Below is a small trained network, with its code and all its weights. Each question gives an input and a class and asks what happens when units are switched off, that is, made to give their printed mean instead of their output.

import numpy as np


def w(rows, s, z=0):
    codes = np.array(rows[::2]) - 128.0
    scale = np.full(codes.shape[1], s)
    scale[-1] = z or s
    return codes * scale


def norm(h):
    return h / np.sqrt((h * h).mean(-1, keepdims=True) + 1e-5)


def f(y):
    return y / 2 * (1 + np.tanh(0.7978845608 * (y + 0.044715 * y**3)))


def log_softmax(a):
    a = a - a.max(-1, keepdims=True)
    return a - np.log(np.exp(a).sum(-1, keepdims=True))


def net(x, mask):
    res = np.array(x, float).reshape(1, 8) / 4 @ E
    u = 0
    for l in range(3):
        y = f(norm(res) @ A[l][:, :-1].T + A[l][:, -1])
        res = res + np.where(mask[u : u + 3], y, B[l][:, -1]) @ B[l][:, :-1]
        u += 3
    return log_softmax(norm(res)[-1] @ U[:, :-1].T + U[:, -1])


A, B = {}, {}
E = w([
[154,184,113,85,143,60,182,57,163,254],'x0',
[146,132,135,122,151,166,153,124,102,129],'x1',
[167,146,148,136,151,128,131,138,127,113],'x2',
[135,199,124,244,74,212,63,45,128,74],'x3',
[131,136,136,131,136,144,127,142,124,143],'x4',
[136,128,132,133,128,113,121,129,134,117],'x5',
[128,143,141,137,133,135,136,141,123,133],'x6',
[119,147,135,121,118,125,129,133,136,128],'x7',
],0.0061)
A[0] = w([
[190,123,100,75,13,159,153,242,140,78,151],'L0N1',
[106,138,166,91,169,4,147,166,124,130,178],'L0N2',
[111,67,97,90,35,94,148,157,175,186,253],'L0N3',
],0.0045,0.0018)
B[0] = w([
[64,166,96,95,190,97,78,157,103,3,193],'L0N1',
[163,112,96,104,75,206,180,142,61,226,252],'L0N2',
[220,140,192,132,167,153,166,134,113,105,234],'L0N3',
],0.0059,0.0033)
A[1] = w([
[128,44,158,77,101,148,122,253,45,78,1],'L1N1',
[94,82,125,54,195,115,118,201,132,72,160],'L1N2',
[72,134,115,190,154,156,57,155,129,94,50],'L1N3',
],0.0059,0.0012)
B[1] = w([
[63,131,144,211,95,77,107,135,203,77,253],'L1N1',
[74,144,143,191,141,80,175,141,159,180,217],'L1N2',
[173,127,115,1,113,89,139,94,118,114,193],'L1N3',
],0.0092,0.0064)
A[2] = w([
[134,136,134,76,74,153,41,148,28,1,46],'L2N1',
[95,176,145,152,146,92,74,36,150,152,254],'L2N2',
[86,121,159,74,135,135,97,90,105,45,199],'L2N3',
],0.0061,0.00056)
B[2] = w([
[122,48,172,14,73,189,68,141,146,164,254],'L2N1',
[130,212,1,194,174,188,120,118,66,72,201],'L2N2',
[163,83,191,141,182,211,102,110,164,209,194],'L2N3',
],0.0088,0.0046)
U = w([
[2,93,167,250,119,27,134,162,215,72,254],'0',
[180,89,134,7,127,62,221,147,82,215,96],'1',
[121,40,171,9,70,217,20,93,168,98,134],'2',
[162,202,10,226,123,148,106,63,76,103,31],'3',
],0.0086,0.00053)

Each question gives the input, the list of numbers given to net, and the class t.
The units are the neurons (one row each of A and B). Each row of codes is followed by its name. A weight is (code - 128) times the scale printed after its matrix; where a second scale follows, it is the last column's (A, B and U).
mask holds one flag per neuron, layer by layer. A switched-off neuron (its flag False) gives its mean, the last column of its row in B, instead of its output. The means were averaged over made-up inputs and are rounded, as every weight is.
A unit's drop is (log p(t) with every unit on - log p(t) with that unit switched off) / (log p(t) with every unit on - log p(t) with every unit switched off).
The circuit of an input: a set's keep is (log p(t) with only the set's units on - log p(t) with every unit switched off) / (log p(t) with every unit on - log p(t) with every unit switched off). Starting from all 9 units, units are removed one at a time, each time the one whose removal leaves the highest keep (on an exact tie, the one counted first), for as long as the keep stays at least 0.8.
circuit, biggest first: the units of the circuit, biggest drop first
top k neurons: the k neurons with the biggest drops, biggest first
k most important neurons of layer l: the k neurons of layer l with the biggest drops, biggest first
drop of u: that unit's drop, to one decimal
input [0,-6,4,4,6,7,-3,4], class 2: circuit, biggest first -> (L1N2)
input [5,0,2,1,1,-6,6,0], class 3: top 4 neurons -> (L1N3; L2N1; L2N2; L0N2)
input [1,4,-7,1,0,1,7,-3], class 3: 2 most important neurons of layer 0 -> (L0N1; L0N2)
input [-5,8,-3,0,-7,6,3,0], class 0: top 2 neurons -> (L1N2; L1N1)
input [0,-8,-4,7,3,-1,8,3], class 2: top 3 neurons -> (L1N2; L1N3; L2N1)
input [1,2,-6,1,-1,8,-6,-1], class 3: top 4 neurons -> (L0N1; L1N3; L0N2; L2N1)
input [-6,3,-8,-1,3,-2,4,-7], class 0: top 2 neurons -> (L1N2; L1N1)
input [0,-6,5,-8,-2,8,-1,-6], class 0: top 3 neurons -> (L1N1; L1N3; L2N1)
input [-1,-7,-1,8,5,6,-2,-5], class 2: top 4 neurons -> (L1N2; L2N1; L1N3; L1N1)
input [0,2,1,-3,1,-1,1,-4], class 0: 2 most important neurons of layer 1 -> (L1N1; L1N3)
input [-2,-2,-1,-8,-7,-2,-8,5], class 0: drop of L1N1 -> 0.2
input [-7,0,-2,-2,-3,-7,-6,8], class 0: drop of L1N2 -> 0.9
input [-4,-1,6,3,-4,8,5,3], class 2: drop of L0N3 -> 0.0
input [6,1,4,1,4,-6,-8,-5], class 3: circuit, biggest first -> (L2N2)
